Below is a small trained network, with its code and all its weights. Each question gives an input and a class and asks what happens when units are switched off, that is, made to give their printed mean instead of their output.

import numpy as np


def w(rows, s, z=0):
    codes = np.array(rows[::2]) - 128.0
    scale = np.full(codes.shape[1], s)
    scale[-1] = z or s
    return codes * scale


def f(y):
    return np.maximum(y, 0)


def log_softmax(a):
    a = a - a.max(-1, keepdims=True)
    return a - np.log(np.exp(a).sum(-1, keepdims=True))


def net(x, mask):
    res = np.array(x, float).reshape(1, 4) / 4 @ E
    y = f(res @ A[0][:, :-1].T + A[0][:, -1])
    res = res + np.where(mask, y, B[0][:, -1]) @ B[0][:, :-1]
    return log_softmax(res[-1] @ U[:, :-1].T + U[:, -1])


A, B = {}, {}
E = w([
[241,128,197],'x0',
[129,128,128],'x1',
[94,254,185],'x2',
[68,62,236],'x3',
],0.0046)
A[0] = w([
[97,94,187,117],'n1',
[137,83,108,42],'n2',
[86,87,198,111],'n3',
[159,156,86,99],'n4',
[116,114,150,127],'n5',
[180,178,52,111],'n6',
[118,117,146,115],'n7',
[130,86,122,62],'n8',
[154,120,137,95],'n9',
[134,134,136,113],'n10',
[154,35,83,45],'n11',
[120,161,142,72],'n12',
[183,131,164,51],'n13',
[159,155,86,110],'n14',
[207,120,174,47],'n15',
[120,162,143,70],'n16',
[8,128,69,7],'n17',
[139,87,109,81],'n18',
[130,103,123,78],'n19',
[141,139,110,138],'n20',
[107,126,120,84],'n21',
[115,115,151,102],'n22',
[115,114,153,116],'n23',
[115,175,149,42],'n24',
[146,154,92,112],'n25',
[113,111,159,117],'n26',
[111,113,108,126],'n27',
[176,130,159,51],'n28',
[88,94,201,99],'n29',
[147,152,94,117],'n30',
[196,131,171,37],'n31',
[150,75,97,53],'n32',
[85,122,101,39],'n33',
[125,141,133,113],'n34',
[110,129,118,69],'n35',
[163,129,149,62],'n36',
[98,240,178,47],'n37',
],0.015,0.0012)
B[0] = w([
[154,135,59,219],'n1',
[154,132,169,171],'n2',
[154,161,46,239],'n3',
[143,137,74,183],'n4',
[137,131,103,163],'n5',
[157,146,31,229],'n6',
[136,132,109,155],'n7',
[158,129,154,166],'n8',
[107,110,137,156],'n9',
[123,133,134,139],'n10',
[194,136,215,232],'n11',
[150,128,156,161],'n12',
[66,110,137,195],'n13',
[143,138,75,184],'n14',
[43,99,145,225],'n15',
[151,131,159,162],'n16',
[3,93,152,255],'n17',
[155,133,165,172],'n18',
[145,128,145,150],'n19',
[136,135,107,153],'n20',
[112,115,129,147],'n21',
[140,127,103,161],'n22',
[139,128,101,165],'n23',
[162,131,171,175],'n24',
[137,138,85,173],'n25',
[138,141,95,174],'n26',
[110,122,144,158],'n27',
[74,120,136,185],'n28',
[161,145,48,235],'n29',
[139,134,86,172],'n30',
[50,113,139,210],'n31',
[166,149,180,187],'n32',
[84,115,139,171],'n33',
[134,131,139,141],'n34',
[113,117,131,143],'n35',
[92,117,133,167],'n36',
[210,120,237,254],'n37',
],0.047,0.0047)
U = w([
[184,147,23,134],'0',
[217,122,247,230],'1',
[1,74,160,2],'2',
],0.0067,0.00053)

Each question gives the input, the list of numbers given to net, and the class t.
The units are the neurons (one row each of A and B). Each row of codes is followed by its name. A weight is (code - 128) times the scale printed after its matrix; where a second scale follows, it is the last column's (A, B and U).
mask holds one flag per neuron, in row order. A switched-off neuron (its flag False) gives its mean, the last column of its row in B, instead of its output. The means were averaged over made-up inputs and are rounded, as every weight is.
A unit's drop is (log p(t) with every unit on - log p(t) with that unit switched off) / (log p(t) with every unit on - log p(t) with every unit switched off).
The circuit of an input: a set's keep is (log p(t) with only the set's units on - log p(t) with every unit switched off) / (log p(t) with every unit on - log p(t) with every unit switched off). Starting from the 12 units with the biggest drops (on a tie, the unit counted first), units are removed one at a time, each time the one whose removal leaves the highest keep (on an exact tie, the one counted first), for as long as the keep stays at least 0.8.
units of the circuit, in order: the units of the circuit, biggest drop first
top k neurons: the k neurons with the biggest drops, biggest first
drop when u is switched off: that unit's drop, to one decimal
input [7,-4,8,-6], class 1: units of the circuit, in order => n37
input [-4,7,3,0], class 2: top 2 neurons => n17, n11
input [7,-5,-6,-4], class 2: top 3 neurons => n15, n37, n31
input [1,7,1,0], class 1: units of the circuit, in order => n17, n6
input [7,-7,6,1], class 2: top 4 neurons => n15, n31, n11, n13
input [-2,8,-5,4], class 1: top 2 neurons => n11, n6
input [-1,4,8,8], class 0: top 4 neurons => n29, n3, n1, n11
input [0,-8,7,-6], class 1: top 2 neurons => n37, n3
input [8,3,1,6], class 2: top 2 neurons => n15, n31
input [1,-2,7,-5], class 1: drop when n37 is switched off => 3.0
input [-2,-1,0,7], class 0: drop when n21 is switched off => 0.0
input [-1,-8,4,3], class 1: drop when n6 is switched off => 0.9
input [-3,-7,-8,-6], class 1: drop when n11 is switched off => 1.3
input [-7,4,-1,-3], class 2: units of the circuit, in order => n17
